 -31  -77  224 -129 -190   43  238  -83 -255  234   66  216 -317  243  215 -187  -65  180 -119 -186  272 -127  -11   89  215   33 -441 -292  -37  -20  100 -129  -70   14  113  -53  119   85  114   73  110   78 -320 -189 -103    9   57 => 8
  28  -77   71   22   77   93  -66  -57 -163   86  -32   75  -14  439  201 -321  -44  149  -14  -76  254 -141  121  370  294 -184 -359 -152  -31  -64  209 -210   34   11   18    4   77   55  -56  153   72  182 -227   76   28 -153  -84 => 11
  50 -347  -54  -59  509    1 -514 -200 -192 -178 -136 -175  321  349 -120 -169 -157   51 -239  131  127 -173   46  219  286 -127   70  134 -226 -138 -211 -182  147  158  -59  319  -99  301 -473  243  -16   -8    4  327 -171   70 -114 => 25
  81 -128 -107  -69  305  -10 -505 -127 -107 -180 -243 -107  303  113   18 -203 -141  -43  -74  105  -65  245  280  -23  116   35   83  237   68  -58  -73 -210    5  166 -113  194  -74   51 -310  -25   58  -46   45   -5   14 -129 -124 => 16
  10 -222   -5 -319  105   88 -154 -167 -484 -128   29 -134 -105  159   55 -383  -24  191 -264  -61  156  -86   54   75  296  -95 -160  -84  176 -175   21 -410  158  -71  -24  129  -34   89  -55   53   53   -1 -224 -144  204  -55  -86 => 14
 264 -239  340 -270 -383 -256  245 -373 -303  336  125  163 -338  -70 -278   17  -63   30 -280 -211    2  -36  -50  -44   31  -62 -264 -349  103   34 -183  -29 -385  -71   62  111  209  163  -15  117   96   66 -154 -294    7  -61 -203 => 4
 148 -274  119 -719 -330 -129   73 -123 -265  217  221    8 -250 -114 -146 -138  -91  187 -242  -50 -188 -107  121   -4   48  -19 -233 -147  112  -10   33 -220  -95   -5  135  297   99  449   55   -6   -7   21 -233 -418  105  -36 -229 => 1
  77   36   10   22 -255  -79   98 -112 -141   97  -48   14 -172  110   31  -55   40  169  -25 -318   97 -232   11  340  207 -382 -305  -31  230   -8  284 -127 -174 -403   63 -172  -20  -24  161  243   43   61 -272  273  293  -75  -24 => 15
 145  -26  152  214   68  203  154  -24  312  197   89  184  -18  395    5 -283   -2  115   -9   31  101 -296 -140  531  110 -318 -319 -367 -218   42  226  -11  128 -100  -84  180   17  233 -120  106   -7  158 -132  118  -61 -350 -147 => 8
 141   22  120  -30 -323 -252  -18 -219 -235  109  -52  -16 -172 -124 -132  162   44  101 -196 -406  106 -162  -63  113  151 -193 -186  -92  180   -1  129    1 -289 -299  129  -99  -43   14  120  234   68  -39 -262  226   63   45  -50 => 19
  93   55  244 -232 -145   89  142   99 -102  123   86  189 -364  179  189 -330   25  282  -85 -301  214  -37   97   60  293  -18 -409 -171  141 -150  360 -199  -33  -49   74   16  103  -72  139   64  147   50 -311 -137   21 -177   12 => 10
   9  375   38  457 -125   98   39  256  405  -43 -324  422  -57 -133  306   95  -58  -15  330 -182 -112  408  200 -208  -19  123 -170  343  175   47  377   89 -395 -195  -74 -385  -94 -433  283  -83  -53 -220   30  -91   92 -173  350 => 12
  33  139  128   24  100  208  -54  155  230   85 -158  204  -43  248  198 -303 -187   23  -15   64    0  333  221 -208  112  250 -213   69  -33   -5   38  -77   18  282  -91  124   16  -84 -125 -246  103  -73  -27 -146 -222 -203  139 => 8
 -39 -103  124  349  -62   10  279  -73  260   67 -184  595  -22 -185  167  245 -163 -116  250  114 -200  265   -6 -202 -286  223  -73  117 -135  168  -55  168 -483  -89 -113 -225   10   11  133   -9 -171 -188  179 -583  -53  -23  234 => 7
 131  -44   55  382  144 -151 -264 -143  178 -165 -280  215  199 -306 -170  363  -84 -142    2  -54 -146  191  -54 -191  -92   73  201  262  -74   17 -100  184 -400 -134  -92  -61 -169  -52 -111  156 -132 -284  190   31 -114   48  120 => 23
  26   64   33  -48  131  332  154  214  529  143   14  179  -50  352  150 -392 -135  152   36  156  -97  -81   36  201   46  -68 -249  -52 -159   42  213  -75  275   65 -102  285  -53  245 -146 -147   35  -17  -76   25 -120 -305   52 => 7
  -9  147  178  190 -491 -334  -51 -116 -152  215 -273  438  -76 -497  203  548 -134 -210  135 -252  -42  462  181 -479 -170  477 -177   36   37  185   -6  238 -750   54  230 -435   51 -172  340  -53    9 -184 -100 -507 -214  199  189 => 2
  61 -276   63  435  332    8 -215 -205  -13 -172 -206  397  326  -22  121   52  -88 -149  219  208  -40  253   87   72 -103   87   51   44 -180   21  -30   -3 -349   31 -189  -97   22   -4 -111  147 -174   -9  227 -536   19 -165  -62 => 11
 133  -46  -56 -117  -37   85   60  -37  105  -39   98  -70  -97   59  -94 -220  101  245  -98 -149  -47 -394 -133  471  136 -478 -150 -101  136  -60  358 -185  158 -447  -37  144 -151  227   21  198  -26   -6 -214  234  317 -235 -147 => 16
 196 -157   54  131 -141 -140   74 -299   27   68   74   -9  -10  -59 -305  135   99  101 -155 -182  -21 -481 -310  518   20 -506  -89 -238  -28   54  139   43 -122 -492   -7   81 -122  320  -12  356 -106   19 -142  282  162 -102 -216 => 19
  91 -142  150   69  -27  234  315 -176  100  180  191  104 -172  204 -153 -245  -16   95 -251  103   38 -357 -374  317   33 -246 -253 -506 -187   53  -43  -73  213 -192 -112  247  -66  350  -75  -22  -80   15 -148  -95   -8 -215  -91 => 6
 130 -309   58 -238   66   39   16 -236 -338   24   17  -60  -94  386 -103 -414 -105  142 -198   33   20  -65  136  205  255 -277 -225   -4  170  -94 -101 -354  -19  -68 -141  169  111  115 -171  110    6  131  -71  -60  283 -166 -153 => 12
  35  -23  -16 -203 -102   -4 -103 -124 -310  -21  -15 -161 -134   79   11 -199   16  181 -238 -225  134 -175    4  153  266 -192 -200  -73  205  -87  145 -253   78 -205   60   42  -93   65   32   91   86  -22 -310  165  164  -26  -52 => 16
 147  -76  -67  166  324   56 -398  -88   60 -119 -197  -19  317  275   27 -260  -73  -27   52   90   -7   97  221  287  151 -194  -35  103    9  -50  107 -158   -3   41 -150  130  -34    6 -282   91   23   85   40  128   90 -291 -187 => 14
 -37  -14 -187  169  330  158 -323   36  364  -75  -90  -99  356  231   63  -80  -48   82  -14  119   34 -393 -128  539   80 -252  -11  -33 -337   49  216    6  355  -75    6  250 -285  441 -256  140  -39  -34 -131  477 -198  -90  -80 => 21
  44  -30  -53  -48  409   71 -520   55   35 -198 -247 -140  211  235  -17 -176 -183   56 -183   21   43  106  188 -103  300   58   66  367  -60 -149  -74 -152  125  202  -56  242 -165   31 -355   29   46 -165    5  393 -207   43   99 => 25
 275 -328   49 -125  451  -98 -515 -246  -20 -105  -78 -168  310  244 -325 -185 -119   13 -264   87   -6  -91   85  219  198 -188  139   64 -154 -126 -184 -113   59  174 -112  492  -29  306 -578  231   53   33   84  300 -159 -135 -307 => 23
 227 -190  247 -251 -125  153  513  -24  315  163  293  291 -380  -23 -193 -253   42  254 -118  -31 -174 -286 -244  209  -57 -254 -208 -299    1  -31  201  -75   26 -317 -119  309   34  328   23   80  -58  -41  -75 -319  158 -329 -114 => 7
 -85  -20   34  181 -189 -337  -42  -79 -134  -23 -414  310  -65 -194  124  507 -211  -33  128 -300  -53  253  219 -372   48  167  -43  637  125   43  -85  136 -735 -159  114 -463  -24 -227  176  272  -60 -275   44  120  -35  419  437 => 25
 206 -183   87  539  298  -69 -431 -375 -235 -207 -286  147  363  -18 -133   17  -66 -268  -15  130    6  393   85  -46   25   18  109   -5   -1  -24 -231  -52 -376   37 -259  -72   -7 -220 -223   69 -125   -7  243 -301   87 -217 -150 => 13
 127  178  -36  553  440  111 -583   77  344 -189 -249  -68  400  222  -51    2   -4  -22  -43  -58  168 -121  -68  331  265 -197   36   78 -259  -83  210   80  125  -25  -62  106 -271  -16 -291  185  -44  -86  -21  688 -258 -138    8 => 25
 115  238  130  150   10 -223 -445   52   55  -91 -401  142   43 -249   37  263 -132  -80  -40 -330   25  488  274 -530  142  354   59  421  129  -78   12  124 -445  151   75 -136  -82 -359  -54   18  135 -290   14  179 -292  116  241 => 23
 -51 -217  -92  144  404  317  -72   17  186  -99  -10  145  229  397  212 -360  -71  111  115  296   26 -217  -19  493   77 -211 -147  -79 -261  -10  188 -193  269  -30 -152  168  -86  320 -171   87 -125   83  -17 -115   55 -253  -77 => 11
  93 -275  123  -23 -150 -152   48 -388 -591  -50  -30   80 -177  -85  -95   -6    9   52 -185 -186  100   -3  -40   -5  144 -141 -144  -95  244  -74  -99 -222 -347 -292  -40 -167   49  -66  117  212  -60  -15 -111 -298  325   24  -55 => 14
 154  -29  197  313 -231 -177  119 -230  150  181 -202  427  -15 -302 -118  334 -163 -245   62   10 -239  383   20 -326 -264  213  -32    7  -25  196 -228  224 -603  -24  -85 -137   47  -55   25  -65  -75 -162  175 -434  -97  -56   75 => 4
 104   82   61  260  -56   16 -120  -57  289  105 -163  225  149 -180  -42  138 -137 -199   22  126 -208  261   13 -147 -179  174  -26  -69 -137  163  -76  139 -203   77  -63   52  -96   93  -63 -190  -67 -149   71 -249 -177 -148    4 => 3
  18  207   23  325 -364 -121 -109  -13  142  148 -240  280  108 -361   61  413 -141 -223  123   -5 -233  347  100 -252 -197  252 -123   64  -39  235   28  207 -481  -28   73 -256 -101  -17  251 -185 -167 -183  -14 -305 -107   27  142 => 1
 127 -210   97 -417 -348  -35  288  -91   30  195  255  153 -263 -243 -156    6   -6  173 -132  -35 -237 -283 -148  153 -110 -152 -202 -254    8   65  154  -79  -75 -280   84  199  -16  489  165   50 -113  -56 -196 -389  157  -91 -155 => 2
 -35   55   29  -46   77  238   95  183  280  172  -70  169  -52  508  290 -382 -168  168   99   68   40  -35  205  241  177  -68 -368   62  -93   31  227 -135  134  125  -33  107   47  128  -88  -55   78   86 -146   99  -89 -199   83 => 9
  99   74  101 -108 -320  -48   89 -100   20  415    8  -20 -135  290  -32 -111 -126   44 -157 -122   63 -177   42  257  150 -173 -412 -270  -41  138   32  -15  -28   22  131  103   62  235  -51  -23  138  133 -305  264 -126  -80 -105 => 3
  63  154  187  201   37   26 -123  125  162   28 -273  402   -5   31  286  -56 -156  -49  172  -78   13  529  329 -325   49  362 -165  193   29   -9  125   28 -355  245  -48 -132   85 -305   18 -116   87  -92   44 -323 -194 -155  174 => 9
 306 -358   77 -109  392  -82 -391 -274  -13  -70   37 -175  233  249 -397 -193  -32   80 -300   27   38 -323  -76  421  214 -369   80 -107 -175 -132  -93 -110  116   -4  -96  500  -47  390 -527  337   14   80    9  375  -82 -172 -369 => 23
 -10   94  -21  270 -138  -15   27  -46  -26 -152 -329  270  -71 -276   85  148 -121  -92  103  -71 -224  474  155 -427  -68  147   -4  422  318   38  -40  -54 -472 -243 -157 -340 -108 -362  217 -104 -128 -301  128 -303  275   -2  324 => 14
   4  238  118 -376 -586   65  450  162  148  329  106  135 -553 -125   60  -60  -67  223 -163 -287 -115  -89  -42 -169   50   19 -409  -95  211   77  226  -52  -37 -237  167   -7  -53  109  333 -185   89 -181 -372  -42   40    3  221 => 3
  50 -203   93   90  222  132  -19 -113  106   97  -95  221  126  342   66 -234 -202  -38    8  249  -29  109  106  101   16   47 -150  -50 -206   60 -141  -68  -32  214 -152  184   76  186 -259  -44  -18   63   76 -236 -142 -187  -53 => 8
 150  397  205  400 -365  -90  225  249  449   86 -274  579 -249 -278  224  227    1   30  395 -411 -150  428  241 -230  -56   74 -245  341  296   37  511  192 -699 -303  -10 -466   49 -524  404   65   -1 -173   21 -138  151 -215  299 => 11
 221  131    0  382   51 -131 -254  -13  502  -89 -252  199  264 -286 -122  269   -6  -98  166  -94 -257  155   50   76 -160  -97  144  236    0   83  228  216 -336 -212 -100    0 -168  -18  -78  126  -72 -175  149  141  -14 -220  -44 => 19
 255 -134   72 -331    3   84 -138  -68  140  135  183  -74   31   49 -249 -280  -45   75 -236  133 -177 -149  -19  233   34 -154 -122 -312  -94    4   72 -135  203   55  -33  502  -37  463 -214  -89  -19   45 -121 -133  -27 -318 -350 => 2

 -25  150   67  -62 -135   17 -223  200   23 -216  118 -215 -164   95 -192   15  284   75 -332    6  -28  -81   70  -14 -154  172 -273   26   82   25  173    1 -271 -138  141  -58 -205  152  117   54 -119  -78   95 -165  151  119  104 => 15
 -37 -270  228 -266  329 -202  104 -515   42 -125  251 -269 -431 -459   68  259  116   48    4   60   98   56   99  267  -67  118 -352 -317 -358  208  198 -306  250 -226  243 -135 -110  290   -4 -366  116  256 -282 -350  414   -6 -227 => 13
 -60 -139  -62  -13  122  110 -203  -94 -139  -13   22 -167   50    9  -72  136  210   67 -114  -80 -129   -8  -57 -118  -32 -247   99   26   25  -71 -126    0  188   -9  -60  153  -40 -172    6 -209  -70  162   32  -52  100  -11   32 => 6
-160  -48  -83  -33  -63  225 -261   85 -234 -239  -39 -299  282  209 -183   80  298  -31 -223  -20  111   78 -286 -152  -61 -110  -22  179  108   -9  -91   32 -199  -36   34  277 -280  -56  -11   34 -165   91  244 -245    3 -185  153 => 3
-183  -18   -9   26  -14  -31 -139   86   23  -25   15  -34  116  104    0   72   92   29  -36   43   27   77 -233  -69  102 -285  -93  157  -74    8  -78 -141 -108  -83   87  281  -54 -171   -6 -234   -1   -3  161 -229    5 -147  -25 => 1
-130  156 -125  143 -112  -72   29  211  -43   20   -9   16  -24    7  -43   31 -108  -38   54  -77   70   45 -127   -8 -129  117  -44  139  166  140  -70  -34   -5   -2   69  115 -116  -73  -25  -30   -3 -113  -42 -106  -48 -111  -54 => 22
-140  108    5  -99    4 -176  -62  -13  -71  -31  112 -132  -35   57 -111  -43   79  -86 -137   16  121 -108  106    7 -127  148 -280  -49  -52   57  131  -79  -84 -110   91   39  -93   26   37    8  -33  -29  161 -126   56   66   32 => 16
-186  102  -42  105  -40 -248  110   62    2   96   48  141  -83  -76   28  -51 -118  -63   57    2   72  -78   41   42  -10   57  -47   37   50  146   16  -75   77  -76   59  154  -72  -60  -53 -133   55 -115  -12 -108   -7  -30 -117 => 19
  16 -109  -87   88   99  119 -197  -60 -145   31  -20  -84   62   -6  -67   77  183   53 -132 -125 -204 -123   87 -178  -21 -221  232    8  140 -148 -122   93  259   31 -163  103    5 -173   -5 -125 -130  119   24   98   64   64   74 => 7
 -39   49   22   59   54 -264  129  -69   44   47   54   53  -21 -145   49  -28 -157  -96   50   -1  118  -88  100   38  -19   75 -127  -69  -47   83   85 -127  114  -67   46   37  -34   39  -50  -99   41  -40   19  -75   33  -18 -111 => 17
  82  136  -92  233  -93 -126  182  188  161   64  -40  145  -72 -180   52   65 -277   44  113 -105  -34   39  -87   18  -75   29   83  106  187  162  -80  -41  187   67  -21   -2  -50  -75  -94 -169   84 -150 -190   -7  -32  -73 -167 => 22
 118  -79   12   38  224   83 -237 -124 -101    6   33 -213 -116   -9  -62  105  189   43 -110  -58 -158 -138  179  -75    2  -66  -10 -109   11 -243   57   57  173 -107  -18  -11  126  -13   29  -40 -184  100  -30  -30  115  146   72 => 9
-220  330  -36 -104  251 -311 -268  122  -65  297  111 -257  -27  547  -51  -54 -154 -197  178  162  262   20 -104   52   44   42 -796   37 -437 -296  195 -237 -328 -349  377  229  505 -274  106   69  -90 -194  374 -397 -236   71   58 => 20
-138  -75  -57   34   59   33 -199    1  -77   13  -24  -66  262  120   -3   87   92   -8  -25  -25   -7   55 -200 -167   74 -362    3  131  -72  -90 -160 -122   18   -2  -18  269   15 -249    2 -204  -47   96  218  -91  -20 -154   19 => 3
 -81  110 -120  152  -33 -153   71  105   13  135   -8   83   53  -82   63   87 -254  -63  198 -121   59   86 -117  -44 -115   -6  -51   90   32  118 -148 -167  147   89   17   52   40 -167  -13 -141   61  -41  -42   28  -57 -156 -130 => 23
 291   81  147  294 -272  214 -167  354  169 -449  -11  -59 -167 -203 -110   46  248  176 -345  -89 -168  -96  106  -45  -52  200  105   62  386  -25  157  132 -221  -63   84 -154 -403  467  107  145 -215  -58 -145  -74  247    1   55 => 13
-176  150  -98   -6    1 -229   76   26 -107   95   55   -8   -3   42  -87  -81  -96 -122  -18  -19  134  -98   57   23 -131  141 -135   10   40  118   48  -25   73  -63   31  129  -78 -101  -46  -26   24  -87   84  -99  -46   32  -34 => 19
-118  135 -106  157   57 -181   53   72  -54  160  -27   22   35   55   58    8 -248 -145  218  -17  168   14  -92   -4    4   66 -154   63   -5    1  -24 -105   26  -61   95  154  128 -126  -73   -9  -37 -130   37 -125 -149 -111  -66 => 22
  25 -120  -13  113  123   88 -179  -13   76   35  -39  -67   87   16   96  196   50  105   52  -16 -126   96 -218 -128  161 -420   30  108  -77 -143 -145 -123   76  -23   -7  164  152 -209  -42 -297  -61   44   29 -102   17 -114  -30 => 5
  32  197  -61   88    9 -222   90  148   53   52   32    0  -17  -36  -70  -23 -253  -62   52  -74   87   21  -30   76 -158  129 -167   43    9   81   44  -88  122  -43  107   57  -50  -44   28  -72   85  -49  -14 -127   -4  -27 -137 => 21
  57  176  -51   25   70 -268  124   44   85  107   44  -11  -33  -28  -42  -29 -258  -60   45  -35   85  -34   30   74 -125   97 -205  -17  -49   63   79  -92  156  -56   58   11   41  -85  -29 -106   91  -83    9  -97  -26   54 -120 => 19
-175  -59   16 -200  307 -272  -64 -355  133  431  147  -72 -283   83  232  175   22   51  151  151  -79 -131  148  -56  196 -264 -388 -167 -364  -88   61 -252   72 -141  -40  -82  627 -374 -182 -362  -24 -226   65   -9  -85  266   12 => 14
 -89   25  -26   48  -63 -138   35  -38   35   64   43   87  -58  -96   39   -4   52    4  -92  -18  -52 -188  188 -104  -10   -8   32  -37  120   91   16  -18   67   22 -129  -32  -16  -59 -103 -107  -41 -139   41  107   16  105   17 => 15
-550 -212  -89  -76  307 -238  -57 -411 -294  326   13    5  296  169  215   38   -9 -271  299  143  287  -29 -143 -145  297 -385 -150  -12 -354  -68 -154 -275   51 -119    8  488  308 -408 -191 -240  -54   44  347 -178 -203 -222    2 => 1
-211  -39   20 -113   28 -147  -74 -168 -115   26  137  -42 -119  -80  -45    5  219  -28 -167  -17  -26 -203  257  -58  -89   41  -88 -122  -12   82   57  -64   87  -53  -43   -1  -82  -20   13 -112  -40   39   77   34  139  126   32 => 14
  38  151  -58  127   59 -221  134   76   98  124    1   37  -55  -48   37    7 -290  -58  144  -19   89    3  -41   66  -33   70 -146   26   -8   44   38  -90  115  -64   74   52   80  -76  -79 -100   50 -136  -47 -130  -69  -20 -131 => 20
  53  -78  -37  -41  205   42 -206 -174 -141   76   61 -182 -118   -3  -93   80  217   52 -166  -84 -202 -195  248 -109  -64  -79   42 -132   41 -173   21   84  270  -53 -122  -31  119 -123    1  -94 -139   98   -8   75  108  232   89 => 9
 -55 -186  -69   23  250   38 -149 -219  -32  218   18  -66  -97  -21  107  198  123  108   55  -23 -227  -70   22 -131  143 -374  114  -34  -55 -146 -138  -35  288  -28 -136   95  296 -321 -122 -336  -80   24  -66   29   12   97   12 => 7
  -5 -225   39  221  324  -83  -90 -304 -145  166  -16   77    4 -206  178   53   -6 -103  169  -61  -80 -193  256 -108  219 -210  180 -171  -77 -270  -39  -64  372  -80  -55  148  228  -32  -27 -127 -156  191  -42   69   71  -35  -56 => 9
 215  270  -33  382  -33 -230   70  338  254  142  -71  237   68  -47   88  -55 -448  -31  202  -92  -27   -4  -13  -14   38  -51  -57  117   46 -121    0 -114   98   -5   75   45  170  -81   47  -65   35 -161  -11   18 -102  -75 -170 => 21
-154  -60  -59  108  -65   94 -149   82 -104 -113  -64  -41  284   87  -24   49  133  -31  -78  -19   57   37 -221 -165   80 -240   87  175   83  -12 -134  -38  -90   -1  -16  299 -169 -111  -42  -88 -100   45  197 -137  -27 -218   46 => 2
 101   75   56   99  -44 -249  221   29   39 -182   65   59   10 -341 -101  -71 -195  -87  -82 -114  130  -40  115  137 -217  240  -11  -64   79  218  110  -78  241  -13   85   -1 -406  259   69  -68  136  135  -86  -94  210  -96 -215 => 18
-114  145  -96  170  -67 -123   83  174   77  113   -7   89 -149   -4   52   48 -145   20  113   -3   14   12 -112   23   16   29  -46  125  124  113  -33  -39    0  -64   58  107   36 -127 -121 -131    5 -242 -103 -139  -93  -35  -85 => 21
-384   57  -80 -184 -265  220 -314   81 -559 -414  100 -394   26  207 -445 -116  691 -130 -608  -52  152 -260  191 -134 -360  489  -25    6  414  160  125  290 -354  -89    8  123 -663  264   77  430 -321   68  257 -123  153   81  362 => 14
-282  -33  -18   67   11 -232  235  -55  159  173   90  165 -415 -234  202  169 -105  113  219   92   -4   72 -147  161  122  -62  -50   56  -12  321  -48 -175  118 -128  113  128   29 -126 -215 -447  151 -230 -321 -269   34  -69 -242 => 20
-198  123 -131  120  -50 -150   81  119   30  176   11   95 -129    3   64   65 -140    6  143  -18   18   22 -117    4  -14   -7  -44  121   92  151  -88  -76   57  -26   29  121   60 -212 -117 -181   38 -208  -87  -92  -98  -45  -89 => 22
 -73  159 -103  108   57 -181   61   85   21  167   -6   -8  -47   75   38   25 -226  -75  161    7  111   10  -93   22   -3   60 -185   58   -3   17   11  -75   22  -86   79  104  151 -151 -104  -56  -11 -188    4 -145 -144  -25  -63 => 21
-142   64  -55  213  -56  -95    4  145   55   83  -15   90   -8 -109  151  164 -208  -35  279  -79   77  175 -220  -41  -12  -47 -107  133  -15   99 -164 -258    0   40  136   79   72  -92   19 -162   14  -43  -79  -62  -30 -278 -149 => 24
-180 -170  -83   27  -14   67  -58  -76 -100  -47  -31  -10  219  -59    4  118  139   28  -67  -54  -23   42 -192 -151   33 -317  201  121   79  107 -215  -59  136   77 -122  251 -179 -205 -101 -270   -2  106   83  -47   32 -180  -15 => 3
  45  -26  -62  135 -113  165 -189  182  -67 -198  -67  -62  315   15 -138   44  142   43 -214 -143  -87   35 -155 -189  -73 -235  210  178  188  -34 -164   30   52   97  -87  189 -285  -79   68  -90  -66  153  152    1   72 -157   37 => 4
-272 -234  -28 -266  106 -211  352 -506  -69   25  150  -83 -283 -395   62  169   80    7  -26   36  121  -61   64  130 -128  128   -6 -192   -4  501    8 -108  337   -4 -104  -59 -233    7 -306 -367  154   -7 -248 -122  166   42 -141 => 16
 -56   77 -115  235  -56  -59   76  113  -62   15  -68   44  113 -111   66   72 -229 -122  196 -118  149   86 -149  -57  -81  100   12   98  131  102 -125 -103   65   74   42   80  -62  -14  -45    9  -40  -33  -51  -25  -72 -247  -89 => 23
 -97  -71  -40  -31   53   -7  -55  -50   11  -19   -6 -114  140   49    9  124   44   24  -25   33   52   85 -244  -68   66 -255  -69  102  -65   43  -83 -116   -1  -36    2  197  -29 -180 -109 -236    3   -4  111 -196  -19 -118  -18 => 1
 -31   42   59  -35   93 -214  -63  -99   19   55  104  -43  -32  -35    3  -10    9  -64  -62    0   35 -147  208  -41  -29   16 -234 -119 -128  -47  118 -139   37  -81   34  -38   81    1   38  -69  -35    5  135    1   76   95   -7 => 15
-287  146 -138  136 -144   -8 -100  250  -76   68   -1   -9  -63  129   11   95    1  -18  107  -28   66   95 -226  -66  -48   42 -117  206  126  106 -124  -84 -183  -32  113  168    2 -163  -26  -39  -74 -183    7 -140 -108 -154    8 => 23
